[  8  -9   2  -6  -4  -3   4   3  55   2 -11   1  12  -7  -1  22   0   5
  25  -4  -4   4   5   2   2   6  -6   1  -9  -4   2   0   4   6   6   4
   6  -2   8   2  -3   0  -4   3   5  -4   3  -8  10 -29  -1  -1  13   5
  -4  -1   4  -1 -26   1  -8  -1  -4   2   7  -1  -6   7  -6  -5   3   7
   1  -1  -5  -6   0] => Nc
[ 10   4  -9   4  -1  -4 -13  11   7 -10 -12 -21  -6 -31 -23  -9  11  -2
 -14   0  21  -3   0   0  -2   6  -2   1   8  -3   3  -7 -13   2  -2  12
  -5  -9   3   1  -7   5  19  -1  -4   4  -3   0   3  19   8   9  19 -20
  13  -7  -2   3  -6  20   7   4   0   4  24 -18  -8   9  -7   2 -26   5
   8 -11  -1  24   2] => Jn
[  2   6   1   1   1 -17  -7  28   7  -7 -10 -29  34 -32 -17  -2  19  -2
  29  -7   8  -6  -2  -1 -19 -14  -1 -10   8 -14   5  10 -10  -2  -1   7
   1  -6 -17   2  -1  13   5  -9  11  -3 -12   0 -24   9 -23   1  49 -40
   7 -12 -10  15   5   3   3   8   2  -4  18  -1 -32  27   3  -7 -18  -2
  10  -6 -22  14   2] => Nc
[-10  17 -27  -2  -5  15   5  -6  -9  26 -33  21   4  -6  23   3 -43   6
  30   3  22   6   7  -5   8  -6 -11   4 -31 -27   6  33  12  -4  11  -6
 -14   0   0   0 -24  -7 -15  14  12   3  -3 -12  -4  25   1  -9 -20 -44
   4   8  -1   2   2 -10 -10   5  -8  -1  -4  -1  22 -23   3  -2  -4   9
 -14  -3 -13 -10  -2] => Nc
[  8  12  -1   7  -6  -2  -6  14  -1   2 -29  -7  16 -30 -19  -8  12   2
  31  -2  21   0  -1   3 -12  -2  -3  -6 -14 -19   8  13  -5   5  -2   2
 -24 -15   1  -9  16  11  -5   0   6   8   5   0  -4  34  -7   1  24 -46
  -7  -3 -13  10   3   2  -2  -7  -2   1  12  -6 -17   8 -13  -2  -6  49
  -7 -10 -16   3   0] => bc
[ -7   9 -10  -4  -2   7 -11  -2  -6   6  -6   4 -30   9  13   2 -38  -1
 -27   7  11  -2  -1  -4   2   1  10   5  12 -10   6  10   2   0  -1  -3
   2   6   2   2  -9  -4   4  19  -4   9  -7  -2   5  10  12  -3 -27 -19
   7   4  -4  -4 -10   5  -1   4   2   6   1   3   8 -24  12  -1 -20  -8
   4   0   0  20  -9] => tm
[  8  29 -17   5  -6  -8 -67  -2  -9  -1 -28 -41   3 -47  -2   8 -45   2
 -18  -1  36 -17   2  -8 -11 -11   5  -2  43 -21   5   4 -21   2   2   5
  19   1  -8  13 -26   6  26  -1  10  11 -19  -2  -4  18  -7   9  29 -18
  24  -6  -2   1  -7  16  11   9  -7  -1  15  13 -10   2   9 -10 -47 -20
  27  -3 -25  48  12] => tm
[  6  14 -10   3   5  12 -12   3 -13   6 -12  -8 -22  -1  12   8 -40  -2
 -24   5  19  -6  10  -6   4  -4   1  10  20 -19  13   7  -5   1  -2  -6
  -7   4  13  -2  -7  13  13  -1  -1   8   0 -10  -1  -6  13  -6 -30 -27
   5   6   2  -6  -6   8  -2   4  -6   2   9   7   7 -24   4 -10 -23  -5
   9 -13  -3  17  10] => mh
[-20  29  -5 -10  -6  30  -2 -22 -28  35 -26  14 -13   2  72 -21 -78  10
   4   9  16  -8  14 -16   4  -7  -9   7   7 -37  10  26  14 -13  21 -12
  17   9   8   7 -18  -5  -9  17   8   5 -22 -13  -4   3   5 -17 -52 -12
  13  11   5  -6  -5 -11  -9   4   3   0 -15  12  33 -55  22 -11  12 -14
   4   2 -14  -1 -11] => tm
[  1  -4  25  -3   1 -21   5  -9  10  -5   7   0  28 -10   9   0  -9   0
  17  -6 -16  -8  21  -1  -2   2  -1  -1  12   9  -8  -7   6 -11   4  13
  37   8  -3  11  -1  -1  -4  -3   2 -12 -11   1  -1 -37 -24  25  27  50
   3  -8  18   5   4  -7   2  -7   8  -4   3  -1 -27  29   4  -5  31 -14
   1   0  -5  -9  15] => Nc
[  9   0  -7   5   6  -4   3  11  10 -21  -2 -15  -9 -21 -30  -5  34  -2
 -14  -1  14  -3  -4   5  -1   0   4   5   0   7  -1  -8 -18   7   0   3
 -16 -16  -6  -1  10  10  20  -4  -3  10   8   7   6  23  11   8  11 -28
   5  -2  -7   2  -2   9  -3   7   2   4  15  -4 -14  18  -1   3 -27  19
   1 -13   2  14  -3] => sz
[ -8  13  -5  -2  -3   8  -8  -2  -2   4 -20  11   1  -4  15  -1 -26   2
  -7   4   9  -2   5  -2  -1   3  -6   5  14 -13  18  14   0  -1  -3  -6
  -9  -3   3  -7 -18  -4  -4   5   4   4  -4   2  -4   9  -2   0  -6 -16
   8   1   6   3  -5   2  12  -1  -1  -8   6  -1   5 -17   1  -3  -1   2
  -9   0 -11   2   2] => sz
[  7  -5 -10   8   2 -13  -7  38   0  16   1  -8  15  -9  -5  -1  11   1
  11   3   1  -1   2   4  -2   0  -1  -4  -1  -4 -11   1  -1   4  -4   5
   3  -3  -5   0   0   1 -24   2   5   1   2   1  -8   0  -2   4  16   8
   4 -21   0   8   1   1  -2  -2  -4  -3   5   2 -11  10   1   0  -2   4
  -6 -11  -6  -1   2] => sm
[ -9 -16   4  -4  -4   3   7  -2  -7  11 -11  14  13  -1   9  -6  -4   5
  30  -5   2   8   2  10 -10  -1  -8  -3 -24 -12   1  18   8  -7   3   0
  -7   4   3  -5  -7   4 -21   2  14   0  -2  -9   4  13  -4  -5   4 -10
   5  -1  -1   3   2   3   3   3   0   2  -8  -2   9  -5  -2  -5   9   0
 -10   4  -1  -8   2] => Nc
[  8   5  -2  -8  -3  -1  -2 -14  -9   5  -2  -4  16  -8   3   4  -3   3
  10   3  -3   4   2  -3  -8  -1   0   0   0  -6  -4   7   2  -3   3  -1
   4   6  -2   6   2  12  -3  -1   9   1  -5  -1  -6  -1  -8   5   5  -6
   1   5  -3  -3   1  -2  10   2  -3  -2   5  -2   0   5  -3  -2  -1  -5
   4   0  -3   4   0] => sm
[  5  26 -22   0  -9   8 -12   8 -14  18 -39 -14  35 -42  -1 -10 -28   8
  40 -16  33  -3   8  -2 -18  -8  -7 -28  -2 -36  12  31 -13  -7   7   1
 -18  -5  -7  -1 -14   9  -9   8  34   8 -22 -22 -13  29 -17  -8  35 -40
  12  -4 -29  11   5   4  -7  10  -6   5  18   4 -15   4   5  -7 -15   0
  11 -12 -27  -2   4] => Nc
[  3   7  -7   6   1   7 -16  -6  -6   6 -12  -4  -5  -7   4   6 -28   0
  -5   3  18  -4   0   3  -3  -1  -1   0  52 -13  -8   9   2   3   1  -3
  -7  -5   4  -5  -6  -2   3   6   1  11  -8  -6   2  16   6  -3 -12 -21
   9   7  -4   4   0   3  10   3  -2   3   2   5   4 -17   5   0  -6  -4
   7   8  -5  10 -20] => tm
[  5 -15   7  -6   5 -12  11  10   8  -8  -1  -7  36 -16 -25   2  45  -9
  31 -14 -11   5  -5   3  -2  -6  -1 -14  -9   1  -5  -3  -8   2  -2   8
 -11  -9  -7  -6  13   4  -2  -6   7  -1   8   0  -5   0 -11   6  46   7
 -12 -20   0  11  10  -3   3   0  -5  -7  18  -8 -20  44 -10   6   1   6
  -1  -6  -1   0   5] => Nc
[  0   8  -2   5  -7  -2   3   4 -14   1 -24  -4  10 -16   4  -9  -3   0
  13   0  10   0  -8  -2  -5   2  -6  -6 -18 -13   7   7  -3  -6  -9  -1
  -4 -11  -3   1   0   3   2   5   8  -9   1  -1 -16  11  -2   1  12 -22
   3  -4   4   2   1 -13   6   4  -1  -2   8  -6  -9  -2 -12  -1   1  16
  -7  -8  -8   7   2] => Nc
[ -2  18   6   4  -7  10  -1  -7  -6  12 -17   9   2 -17  20  16 -31   2
  17   2  15  -3   7  -6  10 -16  -4   4 -10 -14   7  13   3   4   3   2
   1   0   3 -12  -3   2  -7   0   7 -12   2  -9  -4  13   0  -3  -3 -12
   4   8   2   3   2  -2  -7  -5   2   0  -6   4  10  -9   1   5   8   7
  -9   1  -3  -4  -3] => sz
[ -9  11  -4   2   7  17 -13   9  -6   5  -6 -13 -21   1   0   8 -17   5
 -24   4  21  -1  -6  -6 -33  -4   3   7  11 -11   7   9   9   9   4   0
  -8   0   3   0  -3  -1  12   5   6  11  33  -2  -2  19   4   2 -11 -26
  12   3  -9  -5  -1   8   5   4  -3  -2   9  -5   8  -7   1  -3 -22  -6
  16  -3  -9  24  -7] => mh
[  2  10  -8   2  -2  -1 -22  -5  -8  10 -12 -18  11 -29   6   1 -23   0
   2  -1  18  -5   2  -5  -9  -4  -2 -12  13 -31   3  17  -7  -4   2   3
   3   3 -13   9 -11   8   3  -1  22   8 -11  -5   1  12  -5   4  37  -8
  21  -3   1   4   4   4   5  -3  -6  -6  13  11  -1   1   4  -2 -24 -14
  19   4 -18  22  -6] => tm
[ 10  -3 -10   5   2 -16 -21  10   7 -12  -2 -32 -17 -23 -24  -1  45  -7
 -22 -11   1  -6  -9   2  -4   2   5  -6  24   4  -4 -12 -25   6   6   6
 -18  -3  -4   6   0   7  28 -11 -13   7   5   8  22  19   2  16  25 -16
  14  -7 -18   6   3  16  10   8 -11  -5  21   7 -11  15   2   4 -32   2
  13 -14  -2  34   2] => tm
[ 12   9  -5   0 -12 -21 -21   2   4 -10 -18 -22  26 -42 -14  -6  -2  -3
  11 -12  14  -9   7  -2 -12  -5   1  -8  10 -12   7  -6 -13  -2   4  -1
  13  -6  -9   9  -7   5  27  -3  11   9 -12  -6  -3   0 -17   7  46 -18
   6  -9   6   7   1  -2   1  -3   1  -2  21  -9 -21  32  -8  -9 -19  -1
   7  -3 -17  30  11] => Nc
[ -5   5   6 -17  -2   2   1  -4  -8   5  -7  11  13  -1  28   5 -22   6
  15  -1   3  -5   4  -1   2  -2  -6  -6  -4 -12  -2   2   5  -6   5  -5
  13   8   5   0  -6  -2 -10   6   4   6 -11  -9  -7 -10 -11  -4   5   6
  -1   5   7  -4  -3  -4 -17   2  10   2  -5  -1   5  -3   6  -5  18  -6
  -3   4 -10 -19   3] => Nc
[  1  15   6  -3  -9   7   4  -9  -4  12 -28  11  13 -13  18  -2 -32   4
  41   1   9  -3  11  -1  -6  -4 -17   0 -20  -7   5  14  10  -8   3   8
   3   8   7  -3 -12   1 -19  15  17  -2  -6  -7  -8  10 -12  -6  23 -13
  -1  -4  11   4   1 -12  -9   3   1  -4  -4   0  -1   0   2  -7  21   9
 -18 -11 -14 -16  -6] => Nc
[ -5   8  -9   1   7  11 -17   0  -9   7  -3  -9 -20   0  14  12 -23  -1
 -25  16  17  -4  -2  -4   0  -5 -12   0   5 -10   1   9  -8   9   0  -5
 -13   7   1   4  -7  12   6   1   0   6  -3   1  10  18   5  -6 -20 -13
   7   1  -8  -1  18   0  -1  12  -6   4  13   6  29 -25   6  -2 -18  -6
  21  -4  -8  19  -9] => tm
[ -6  19  -2   3 -13   5  -5  -4 -11   3 -22  14  18 -21   1  13 -35   2
  20   4  24  -8   1   1 -21 -10  -4  -1  -1 -15   7   6  -5  -2   3   1
  -5   8  -3  11  -5   4  -5   0  26   3  -5  -5  -3  11 -20   0   8  -9
   8   0   5   6   0  -8  13  11  -1  -3   3   0  -6 -44   2  -7  -6   4
  12  -1 -21   5   3] => Nc
[  1 -24   6 -23   6  -4   5   7  -5  -3  18   6  12   7 -11   2  40   8
 -12  -4 -11  17 -10   7  -2   0   3  -6  -5   7 -10  -4  -2   7  -4   4
  -8  -1  -6  -6  15   8  -7   2  -2   0  14   1   9  -9   1   3   5  16
  -5   0  -7   2   4  -6   0  -6  -2  -2  -4   0   1  17  -2   5  14   4
  -3   8  14 -10  -2] => sm
[ -7  -5   1  -2  -3  -1   9   6  -3   9 -18  10   4  -3   2  -4  11   1
  34  -6   5  -2  -1  -1 -13  -4  -8  -5 -27 -14   7  24   6  -7   0  -1
 -17   1   4 -14   4   5 -19   0  12   0   3  -7 -11   6  -4  -1   2 -11
  -2   1  -5   9 -10 -12  -4  11   1   2  -5  -2  15  -1  -3  -9  21   9
  -7   7  -8 -15  -2] => Nc

[-15  -6  -9   5  -5  -9   1 -11  -3   2  -7   9   3   0  -1  -1  -5   1
   1  -5   3  -1  -2 -12  -2  -3  -6 -17   8  -6   7  -2  -1   5   2  15
   6   4  -4   3  -3  -3  -1  -3  11   5   3   6  -1   2   3   5  -1   0
  -2  -6  21   6  -5  -7  13 -10  13   0   0  -4   2  -9   6   8  -9  -1
  -3  -1  12  -2   0] => pr
[-14 -13  11  10   4   2   4  -3  13  11 -25  -1   1  -3   0  15 -10   2
  -2  -9  -2  -1 -28  -5 -21  -4 -13 -11   2 -14  -3   3  -8   4   0  -3
 -10 -12  13   4   3   4  -1 -10  -3   6  -2   4  -8 -13 -12  -1   3 -14
  -2 -12  -8   7  -8  -5  16  -5   6   0  -6  -2   6   9   7  -2  -4  -7
  -2  16  14  -1  -1] => mn
[  4 -18   9   4   1  15  12 -11 -11  -6  -6  -2   7  -8   5   3 -12   8
 -15 -11   1  -4  -6   2  -7 -11  -1 -15  -7  -5   3   1   2  -2   2   9
  -5  18   3   0   1  -4 -10  -6  10  14   6  -4  -9 -11   4   7  -4  -8
  -6  -4  15   1  -6  -1  27 -11  15  -1  -8   6  14  -1   0  -3   3  -1
   8  -5   1   2   6] => qg
[-27 -12  10   4  -8 -13   2  -3  22  -6 -14  -9  10  -5   1  19  13   0
 -12  -7  -3  -4 -12 -15 -25  -4  -6  -6   6  -2   0  -2   4  -4 -15 -20
 -13 -12  15   1   7  -1   7 -16  -7  -3   1   8  -5 -18  -5   0  -1  -4
  -3  -7  -8  -2 -10   1  10   0 -10 -13   4  -9   4  15   6   2  -3  -2
  -4  -4   5   2   2] => mn
[ 11  11   4  13   8  13   2  10   7  -6  -6  -8   0   5  11  -4   3   4
  -8  -1   2  -8  -6  -1  -3   9   6  -1  -7  -1  11   0   7 -29   0  -5
  -5  -2   3   0   4  11   1  -1  -9  14   3   4   1  -6   3   9  -3  -4
   3  -3  -7  -6  10   2  -6   6   4  -1   8 -12  -8   0  -2 -10  -7  -4
   4  -1  10 -12  -3] => fr
